Below are the code and all the weights of a small trained network. Each question names an input and a target symbol and asks about switching units off, where a switched-off unit gives its printed mean instead of its output.

import numpy as np


def w(rows, s, z=0):
    codes = np.array(rows[::2]) - 128.0
    scale = np.full(codes.shape[1], s)
    scale[-1] = z or s
    return codes * scale


def f(y):
    return y / 2 * (1 + np.tanh(0.7978845608 * (y + 0.044715 * y**3)))


def softmax(a):
    e = np.exp(a - a.max(-1, keepdims=True))
    return e / e.sum(-1, keepdims=True)


def log_softmax(a):
    a = a - a.max(-1, keepdims=True)
    return a - np.log(np.exp(a).sum(-1, keepdims=True))


def net(x, mask):
    ids = ['δζμπτψω'.index(c) for c in x.split()]
    T = len(ids)
    res = E[ids] + P[:T]
    q, k, v = (res @ M[0].T for M in (Q, K, V))
    z = softmax(np.where(np.tri(T) > 0, q @ k.T / 4**0.5, -1e9)) @ v
    res = res + np.where(mask[0], z, O[0][:, -1]) @ O[0][:, :-1]
    y = f(res @ A[0][:, :-1].T + A[0][:, -1])
    res = res + np.where(mask[1:9], y, B[0][:, -1]) @ B[0][:, :-1]
    return log_softmax(res[-1] @ U[:, :-1].T + U[:, -1])


Q, K, V, O, A, B = {}, {}, {}, {}, {}, {}
E = w([
[135,146,121,89,72,129],'δ',
[116,58,99,111,1,152],'ζ',
[144,114,130,60,124,109],'μ',
[169,151,136,97,112,129],'π',
[126,126,137,76,104,86],'τ',
[104,163,181,87,151,109],'ψ',
[99,122,125,67,148,112],'ω',
],0.025)
P = w([
[75,186,70,8,58,219],'0',
[175,187,113,56,188,126],'1',
[122,177,132,63,174,94],'2',
[156,156,116,71,113,111],'3',
[171,145,139,84,138,129],'4',
[124,111,106,87,126,81],'5',
[97,120,144,114,115,75],'6',
[90,122,188,126,150,81],'7',
[138,89,164,112,129,80],'8',
[197,1,105,91,69,75],'9',
[175,118,179,155,105,131],'10',
[135,71,169,149,101,62],'11',
[129,109,199,185,92,93],'12',
],0.0099)
Q[0] = w([
[181,78,62,210,203,149],'h0',
[147,182,136,123,167,94],'h0',
[88,118,40,249,220,164],'h0',
[71,136,121,73,175,193],'h0',
],0.011)
K[0] = w([
[142,114,165,254,166,4],'h0',
[132,184,142,73,125,77],'h0',
[197,86,72,236,156,22],'h0',
[168,218,109,208,98,163],'h0',
],0.01)
V[0] = w([
[80,84,104,145,208,254],'h0',
[25,86,233,171,44,106],'h0',
[213,202,126,191,62,116],'h0',
[74,207,67,164,110,232],'h0',
],0.014)
O[0] = w([
[64,135,32,140,181,184,29],'h0',
[72,177,131,182,130,38,60],'h0',
[177,198,86,141,30,137,52],'h0',
[162,74,9,99,129,79,255],'h0',
],0.015,0.0094)
A[0] = w([
[211,95,114,133,185,66,30],'n0',
[121,53,196,123,184,224,8],'n1',
[127,189,237,71,60,89,179],'n2',
[110,69,2,185,203,200,146],'n3',
[172,242,102,59,245,72,188],'n4',
[109,189,65,222,130,31,154],'n5',
[188,196,98,162,147,170,59],'n6',
[193,194,106,176,63,12,53],'n7',
],0.0078,0.0016)
B[0] = w([
[18,175,182,179,92,178,252],'n0',
[87,196,81,148,39,163,193],'n1',
[199,125,98,148,124,193,200],'n2',
[228,253,191,75,229,113,149],'n3',
[182,67,66,95,75,102,183],'n4',
[234,90,115,190,38,205,151],'n5',
[80,173,176,157,129,115,129],'n6',
[50,190,151,92,180,167,210],'n7',
],0.011,0.015)
U = w([
[208,160,84,87,84,103,187],'δ',
[141,253,176,119,21,26,129],'ζ',
[86,123,128,172,145,240,86],'μ',
[191,232,238,169,50,53,65],'π',
[144,101,71,200,191,90,232],'τ',
[187,216,70,225,87,77,3],'ψ',
[150,172,58,181,208,184,34],'ω',
],0.0048,0.0037)

Each question gives the input, a string of symbols that net reads in full, and the target symbol t.
The units are the heads (4 rows each of Q, K, V and O) and the neurons (one row each of A and B). Each row of codes is followed by its name. A weight is (code - 128) times the scale printed after its matrix; where a second scale follows, it is the last column's (O, A, B and U).
mask holds one flag per unit, heads first, then neurons. A switched-off unit (its flag False) gives its mean, the last column of its rows in O or B, instead of its output. The means were averaged over made-up inputs and are rounded, as every weight is.
A unit's drop is (log p(t) with every unit on - log p(t) with that unit switched off) / (log p(t) with every unit on - log p(t) with every unit switched off).
The circuit of an input: a set's keep is (log p(t) with only the set's units on - log p(t) with every unit switched off) / (log p(t) with every unit on - log p(t) with every unit switched off). Starting from all 9 units, units are removed one at a time, each time the one whose removal leaves the highest keep (on an exact tie, the one counted first), for as long as the keep stays at least 0.8.
units of the circuit, in order: the units of the circuit, biggest drop first
top k neurons: the k neurons with the biggest drops, biggest first
drop of u: that unit's drop, to one decimal
input δ δ τ μ μ π ψ π π τ, target ζ: top 2 neurons -> (n0; n2)
input ζ τ δ π τ μ τ π μ, target ψ: units of the circuit, in order -> (n5; h0)
input δ τ δ δ δ ψ ζ ζ, target ζ: units of the circuit, in order -> (h0; n2; n7)
input τ ψ π μ π ψ, target π: units of the circuit, in order -> (h0)
input δ μ ω δ ω, target ζ: units of the circuit, in order -> (h0; n0)
input ψ π ψ μ ω ζ μ δ π ζ, target τ: units of the circuit, in order -> (h0; n1)
input ζ ζ μ ζ π ω, target ψ: units of the circuit, in order -> (h0; n5)
input δ π ψ ζ ζ δ π ζ, target ζ: top 4 neurons -> (n2; n7; n4; n5)
input δ ψ δ ψ ψ π ω δ π δ, target ζ: units of the circuit, in order -> (h0; n0; n7)
input ψ π ψ ω τ π μ δ δ π δ, target τ: top 2 neurons -> (n1; n7)
input ζ δ δ ω ψ τ ζ μ ψ, target ψ: top 2 neurons -> (n5; n4)
input μ ψ π τ π ω π, target μ: top 2 neurons -> (n3; n4)
input ω π τ μ, target ω: top 2 neurons -> (n3; n0)
input ω ψ ψ ψ τ τ ψ ψ δ π, target ω: top neuron -> (n3)
input τ π δ μ τ τ ω τ π ζ δ τ μ, target π: drop of h0 -> 0.8
input μ ω π ω μ, target μ: drop of h0 -> 1.2
input ω ζ τ, target ω: drop of n3 -> 0.5
input μ ψ π δ π ζ μ μ τ μ π ψ, target μ: drop of h0 -> 1.2
